Here are made-up things, facts about them, and rows of numbers that follow some of those facts. Name the thing behind each unnamed row.

Some things and their rows:
[ 14  12  -6  -5 -15  14   4 -18   0   0   3  -2   9  -7  -4  -2 -14  21
   2   4  -3  13 -11 -21   3  13   1  -3]: redam
[ -5  14  -7  -5  -5  -1   3 -24   3  -1  -4  -4   5 -10 -10  -2 -27   4
   8   5   1   6  -7 -16   2   7  -3  -6]: klakalom
[  8  -7 -12   0  11   6   5   0  -4  -2   3  10  -4   6   9  -5  -9  -2
   4 -18 -18   4 -14  -7  -4  21  24  -9]: zoflak
[ 14 -13  -9   8   3  11  -7 -16   1   5  11  -1  -4  -5  -4  -2  -7   9
   8  -1  -9   8 -10 -21   2  20  10  -7]: ralefer
[  9  -9   2   3   6  -3  -1 -17  -6   9  12  -5  -4  12 -13   4 -19   0
   2 -12 -19   3  -8 -11   7  16   5  -2]: stezubok
[  7 -16 -11   8   6   5  -5 -14   2   7   5   2  -6  -7  -3   4  -6   6
  13  -2  -4   6 -13 -19   3  15   7  -5]: zimom
[ -3  -5 -11  -2   4  -3  -6  -4   6   1  -9   1  -3  -9 -10   3  -3   2
  -3  15  11   3  -5 -10   6   9  -3   3]: bapu
[ 17  -1   2  -6   4   1   3  -3  12   3   7  -5   1   6 -10  -2 -15  -7
   2   6  -3   0   4  -4  17  11  -3   3]: gabrar
[-27  -8   7  -8  -2  -4  22  -2   4   9  -8 -11   7  28   5  -4  -5   0
   9   0   5   1  -2 -10   0  12  -1 -24]: zudi
[ -1   2  -5  -3  -3   9  13   0  11   4   6  13   0   0  13   1   0 -28
  -3   2  -3  12  -3  -3   9  13  -9  -7]: lofos
[  0 -11 -19   2  12  -1   1   0   0  -3  -8  13  -3   0  10   2  -3  -5
  10 -18 -10   0 -20  -7  -5  14  21  -5]: tridruk
[  7   6 -15 -11  -3  11   7   9  -7   4   2  -7  -5  18  -2   6  -6  -2
   1  -4 -15  23  -7 -20 -12  26   2  -4]: subrer
[-13   7   0 -11   5  -7  11  -3 -10  -4  -6   2  -1  17   0  -2 -23  -9
  -3 -14  -6   1 -14  -6  -5  15  19 -17]: sustos
[-15   2  -6  -4   0  -4  -1 -19  -5   3  -6  -4   2  -3 -10   0 -20   6
  -1   7   6   9 -11 -17   3  10   1 -13]: skisul
[  4  -1 -12  -3   1  14  11   3  15   0   5  14   0  -7  18   5   6 -25
   6   7   4  11  -1   2  17  13  -9   0]: rapan
[ 14  -4 -11  -1   3   3   0  -2  15   0   3  -1   1  -9  -5   0  -5   0
   8  13   4   3   2 -10  13  10  -3   1]: plapal
[-17  18  -5  -7  -7   3  17 -20   3   0  -1  12   5  -5   9   0 -24 -32
   2  -5  -9  17  -5   2   5   8  -9 -11]: stabra
[-11   8   5  -5  14   4   7   8  -7  -3   3   8  -6  12   0 -14 -23 -12
 -19  -1   4   7   3  -3  -2  31  23 -17]: sudris

Facts:
baples: τ pabren, dregubrul; Ξ vikero, fefor; ω 236
bapu: ω 295
bebral: τ nosar, dregubrul, drudes; Ξ skisul, tritenel; ω 412
bivem: Ξ stanon; ω 295
borogu: Ξ redam, fivokon; ω 236
bralivon: τ stabra, gabrar; ω 295
bripom: τ dregubrul; Ξ drozol, skifloflen; ω 295
brivoga: τ disi, sustos; Ξ pivizik; ω 236
bubon: τ ladri; ω 236
disi: Ξ dregubrul; ω 295
dista: Ξ redam; ω 660
dregubrul: ω 579
driklo: Ξ gegul, stanon; ω 236
drozol: Ξ stanon; ω 295
drubril: Ξ gegun, tridruk; ω 236
drudes: τ dregubrul, subrer; Ξ skifloflen; ω 295
fama: Ξ nudi; ω 660
febru: Ξ ralefer; ω 295
fefor: τ trodu, vogreden; Ξ loklebrok; ω 660
figru: ω 236
fivokon: τ plura, sasur, baples, dregubrul, fefor, flamus; Ξ fama; ω 295
flamus: τ trodu; Ξ skoniskin; ω 295
flapam: τ sustos; Ξ regin; ω 295
flugu: τ keskuzam; Ξ fama, vebri; ω 660
gabrar: Ξ figru; ω 295
gatik: Ξ bripom, zegrul, vikero; ω 236
gegul: Ξ bivem, stanon; ω 295
gegun: τ ladri, dregubrul; Ξ zoflak, ladri; ω 236
greso: τ rikem; Ξ rikem, nudi; ω 412
grevo: Ξ grizer; ω 412
gritogur: Ξ tustu; ω 295
grizer: ω 295
keple: ω 412
keskin: Ξ grevo, mimile; ω 660
keskuzam: Ξ fama; ω 295
klabo: τ gatik; Ξ nasum; ω 579
klakalom: τ dregubrul; Ξ bebral; ω 295
klibrutol: τ dregubrul; Ξ bapu, laver; ω 660
kotir: τ dregubrul, stoskim; Ξ plabrul; ω 295
ladri: ω 236
lanin: τ plura, mimile; Ξ fama, tritenel; ω 579
laver: τ gritogur, keskin; Ξ stanon; ω 236
libor: τ trodu; Ξ nobes; ω 579
lipla: τ gegul, nasum; Ξ sasur, tridruk; ω 236
lofos: ω 660
loklebrok: Ξ nudi; ω 660
maskeste: Ξ skugru; ω 412
mimile: τ gatik, flamus; Ξ raklu; ω 295
naplok: τ klibrutol; Ξ fama, trogrom; ω 295
nasum: ω 236
nobes: ω 579
nosar: ω 295
nudi: τ drubril; Ξ gegul, stanon; ω 236
pabren: τ fefor; Ξ mimile; ω 295
pivizik: Ξ trogrom; ω 236
plabrul: Ξ rapan; ω 295
plapal: τ tustu; ω 295
plaplam: Ξ vogadri; ω 295
pleskam: Ξ sipa; ω 412
pluflum: τ trodu; Ξ fama, driklo; ω 660
plura: τ fefor; Ξ gegul; ω 295
pota: τ plura; Ξ pluflum, poten; ω 295
poten: τ nosar; Ξ bivem; ω 295
pugan: Ξ gegul; ω 236
raklu: ω 295
ralefer: τ gritogur; Ξ trogrom; ω 295
rapan: τ trodu, gritogur, fefor; ω 660
redam: Ξ tritenel; ω 295
regin: ω 579
rikem: τ trogrom, flamus; ω 295
ronufle: τ ladri; Ξ fama; ω 660
sastak: τ flamus; Ξ klakalom; ω 236
sasur: τ gegul; Ξ bivem; ω 295
setrem: Ξ laver; ω 295
sipa: Ξ pivizik; ω 236
skifloflen: τ nasum; ω 295
skisul: τ trodu; Ξ drozol, nudi; ω 295
skoniskin: τ dregubrul; Ξ gegul; ω 412
skubal: Ξ klabo, drudes; ω 412
skugru: τ dregubrul; Ξ bebral; ω 236
stabra: Ξ maskeste; ω 660
stanon: ω 660
stezubok: Ξ febru, flugu, zimom; ω 295
stoskim: τ pluflum; Ξ tritenel, tustu; ω 295
subrer: τ dregubrul; Ξ keskuzam; ω 412
sudris: τ lofos; Ξ sipa, loklebrok; ω 236
sustos: τ dregubrul; Ξ skisul, vebri, vikero; ω 236
tezul: Ξ trogrom, tritenel; ω 295
tigrim: Ξ naplok; ω 660
tridruk: Ξ flugu; ω 236
tritenel: τ gritogur, pota; ω 295
trobru: τ trodu; ω 579
trodu: τ dregubrul; Ξ plapal; ω 295
trogrom: τ ladri; Ξ fama; ω 295
tustu: τ sastak; ω 412
vaga: Ξ gegun; ω 660
vebri: τ trodu, ladri; ω 579
vikero: τ gegul; Ξ fama, bivem; ω 579
vogadri: τ klabo; Ξ pluflum; ω 295
vogreden: τ dregubrul; Ξ nosar; ω 236
zegrul: τ keple; ω 236
zimom: τ plura; ω 295
zoflak: τ lanin; Ξ ralefer, naplok; ω 236
zudi: Ξ bripom; ω 579

Which thing is each row?
No name comes twice in this set of rows, the named rows included.
[-11   2 -22 -12   3  -1   4  15  -5   2 -15  -5  -6   9 -11  11  -1  -9
  -3   7  -1  19  -3  -8 -15  19  -4  -1] -> skoniskin
[ -1  18  -1  -7 -19  15  20 -13  -3   3   5   9   7   7  14   2  -6 -13
  -7  -7 -11  21 -13  -7   7  16  -4  -4] -> dista
[ -7  24  -7 -13  -1  -1  19  -6   1 -10 -10   5   3   0   1  -9 -31 -11
   2 -13  -7   5  -9  -2  -3  10  10 -10] -> sastak
[-12   2 -11  -9   9  -5   4  12  -2 -11 -19  12   0  -3   0   0  -1  -2
  -7   4  10   1 -11  -3  -4  11  11  -3] -> laver
[ -2  -8  -5  -7   3  -2   0  -2  10   7   1 -10   4   3   0   0  -4  12
  16  16  20   5 -17 -29  12  -1  -1 -29] -> skifloflen
[-16  -3  -3  -5   3  -6  -3 -10  -2   6  -6  -6   0  -2  -8   2 -11   7
   3  12  15   7 -16 -20   6   8   0 -15] -> drozol
[  9  -6 -11   5   1  17  -5 -14  -3   6  11   3  -2 -10  -2  -5  -9  20
   6   5   2  13  -8 -22   0  23  10  -8] -> trogrom
[-13   4   5  -5 -17   9  20 -13  -5   5  -4  -3  11  20   2  -4  -9  15
   2 -12 -14   7   2  -4 -11  27   3  -5] -> lanin
[  8   3 -15  -9  11   4  13  17  15  -9  -7  13   1  -6  11  -6  -4  -7
   6   1   3  -2  -3  -2   5  12  11  -5] -> figru
[ -7  -2  -4  -1   3   2  -4  -7   0   2  -3   1  -1 -11 -11  -2  -7  10
  -2  14  13   5  -5 -18   3  15   2  -5] -> rikem
[ 11  -9  -4   4   2  11  -5 -15  -4   8  11  -1   0   2  -7   0 -10  13
   2  -2  -9  12 -10 -20   4  22   8  -6] -> naplok
[-10  21 -13 -12  -2  -1  16  -9   2 -13 -14   6   6  -7   7 -11 -32  -8
   8 -10  -2   6 -10  -4  -5   9  11 -10] -> skugru
[-6 -8 -4  0 -2  8 20  2 13  4 -5  0  6 12  5 -4 -2 -1 10 -3 -4 -2 10  2
 -1 18 -4 -4] -> trobru
[  3  -2  -5 -13   6   4  14  17  15  -4  -1   2   6  12  15  -6  -3  -3
  13   2  13  -2 -16 -16   8   3  12 -27] -> nasum
[-26 -16 -12   6  -2   7  11  -9   2   8 -11   3   2   1  10   1   3  15
  20  -5   1   4  -6 -13 -19  20   5 -13] -> vebri

The same things again, as new rows of numbers:
Some rows with their names:
[  6 -13   8   6 -15 -17   6   8 -13  10   7 -10 -23  -5   0   9  -3  15
 -15   9  -1   9  21 -23 -14  18  -6 -14  -9   8  49   0]: stanon
[  1  -8  -4   1  -9  -7   3   9  -1  -4  19  15 -15 -15  -2  13   0   1
  -8  -3 -19  -2  12 -15 -12  -2   3  19  -9   6  17  13]: driklo
[ -9  22   9  12 -18   7  -2  12  14   4  20  -9  42  -3  24 -11   3   0
   4   2   3   6  14  12   0   7 -10  27  -3   6 -18  -4]: pabren
[  0  -8  -5  12  -8  -8   4   2  -3 -17   2   8  14 -16   9  -1   4  17
 -11 -23 -18  -2  -3 -37   5 -12   2  12   0 -18 -15  19]: sudris
[  9 -23  16   0  -2 -27  -4  -5 -10  17 -10 -17 -16  11  13   4  27   1
  -9   7   6  -9   4   0   4  22  10 -21  12  12  -3  -2]: tritenel
[  0 -19   2  -8  -2 -12  -1  -9   0  -2   5   0   1   1  16   1  19  -1
   2  -2   7 -11 -12 -15   7  -6  17  21   3  -2 -27  -2]: tezul
[-20  18   7  -4 -10  -8  13   9  -4   4   1  14   7 -20  19  -3   4   3
   1  -2   8  11  -1  -2   6 -10 -17   3   7  -6 -14   0]: libor
[-19  20  13   1 -14 -14  10   5  -5  14  -6   2  -5 -10  17   3   9   4
  -5   0  13  16   3  -3   4   4 -21 -15  15  -3  -3   2]: regin
[ -2  -2   4  20 -11 -17   0  -6  -3  -8 -12  -2   3  -4   7  -2   6  20
 -17 -24  -7   0   2 -38   2   6  -7  -2   3 -15 -13  21]: sipa
[ -4 -20   7  -8  -7 -12  16   7  -3  -1  19  13   4 -16   9 -14  20   6
  -1  -4  -9  -7   6   4  10  -5  12 -19  -2   9 -15  -1]: sastak
[-1  0  2 -5 -3 -3  0  6  0  1 13  8 -5 -6  8 17 -1 -8  1  1  1  1 -4 -7
 -8 -2 -5 36 -4  0  2  5]: plaplam
[  0 -11  11  -7   3 -15   7   1   0   4   4   2   4  -8  18  -2  21  -6
   2   6   6  -6  -8   4   9   1   4  10   3   6 -21  -2]: gritogur
[  1 -19   7   0 -18  -8   9  12 -10  -7  11  -5  -2  -6   9  11   8  -4
   4   6 -11   4   5 -18  -2  10  15 -12  -5  -5  28   2]: drozol
[ -6   2   6 -10 -20   3  -1   3   0  -3  20   2 -18  -1   2  14  -5   0
   0   3  -1   3   4 -15  -5  -4   6   8  -8  -5  17  -2]: sasur
[ -7  22  11  15 -24   6  -5  11  13   8  11 -20  35   3  21 -10   3   0
  -2   4   6   6  19  14  -1  20 -12  12  -1   7 -10  -5]: mimile
[ -3   9   8   7  -8  -9   8   9   0  17  12   0   1 -13  18  -2   2  -1
   3 -11   8  12   4  -4  11 -12 -15  -8   0  -3  -2   2]: keple
[ -1  -1   5   3 -16  -6   4  12  -8   2  15   8 -11 -16  -1  13   0   6
  -9  -1 -14   2  18 -10  -7   3 -10  -7  -8   4  17  12]: laver
[ -3 -20   5  -9   9 -22  10   0   2  10   6   9  -2 -10  16 -16  16   0
  -1  -1  16  -7   1   0   2   0   8  25   1   7 -14  -6]: dista

Name these rows:
No name comes twice in this set of rows, the named rows included.
[-20  -7  -1  -5 -17 -11  16  22  -6  -4   0  11   9 -15  14  -5  14  -8
   9  -7  -3   9   6 -17   3   0   9  -1   8 -19  23  -4] -> zudi
[ -7 -12  -7   3 -14  -4   5   7  -1 -16  11  14   9 -13   4  -8   6   3
  -2 -20 -16  -8   4 -29   1 -10   9  15  -8 -10   3  13] -> baples
[-12  -9  -3   1 -19 -15   5   6  -7   1   3   3 -13   2  10   9  10  -2
  -3  -6  -6   0  11 -25  -1  -2   9   3   9  -9  20  -6] -> vikero
[  8 -19   8  -4   5 -19   2  -3  -5  13  -1  -6  -9   3  10   4  23  -6
  -1   6   7  -7  -3   1   2  13  12  10  12  10 -14  -1] -> redam
[ -1   1  18  -5 -25  -4  -6  -8   4   9   5  -7 -15  12   5   7   3  -2
  -5  -4  17   0  -5 -17   6   1   4  -6  -3  -5   3  -6] -> zimom
[  3 -15   6   4 -10 -25  -2  -9  -2  17  -9 -10 -29  16   5  -1   8   9
 -17  -8  18  -4  11 -27 -12  16   7  11   4   2  20  -7] -> fama
[ -5  -1   4  -9  -2  -6  13  11  -2  -3  27  15   1 -26  10   3  -6  11
  -2   4   0  10   9 -14   0 -13  -7  15 -13   1  12  -1] -> klibrutol
[-23   7  10   1 -18 -16  19  25  -9  10 -19   6   8 -11  18  -7  13 -18
  13 -15  14  14   3 -12   5   6  -6  -1  15 -22  21   4] -> klabo
[ -7   8  13  -4  -6 -10  16   6  -1  10   6   4   6 -14  16 -11   0   6
  -4  -4  17   9   4  -7   3   1 -12   0  -2   0   0   0] -> lofos
[ -8 -16  -3 -10 -18   0   6   8   4 -13  23  18  -1 -11   2  -9   8  -1
   2 -16 -14 -13   6 -19   3 -13  21   9  -9  -5   3   2] -> sustos

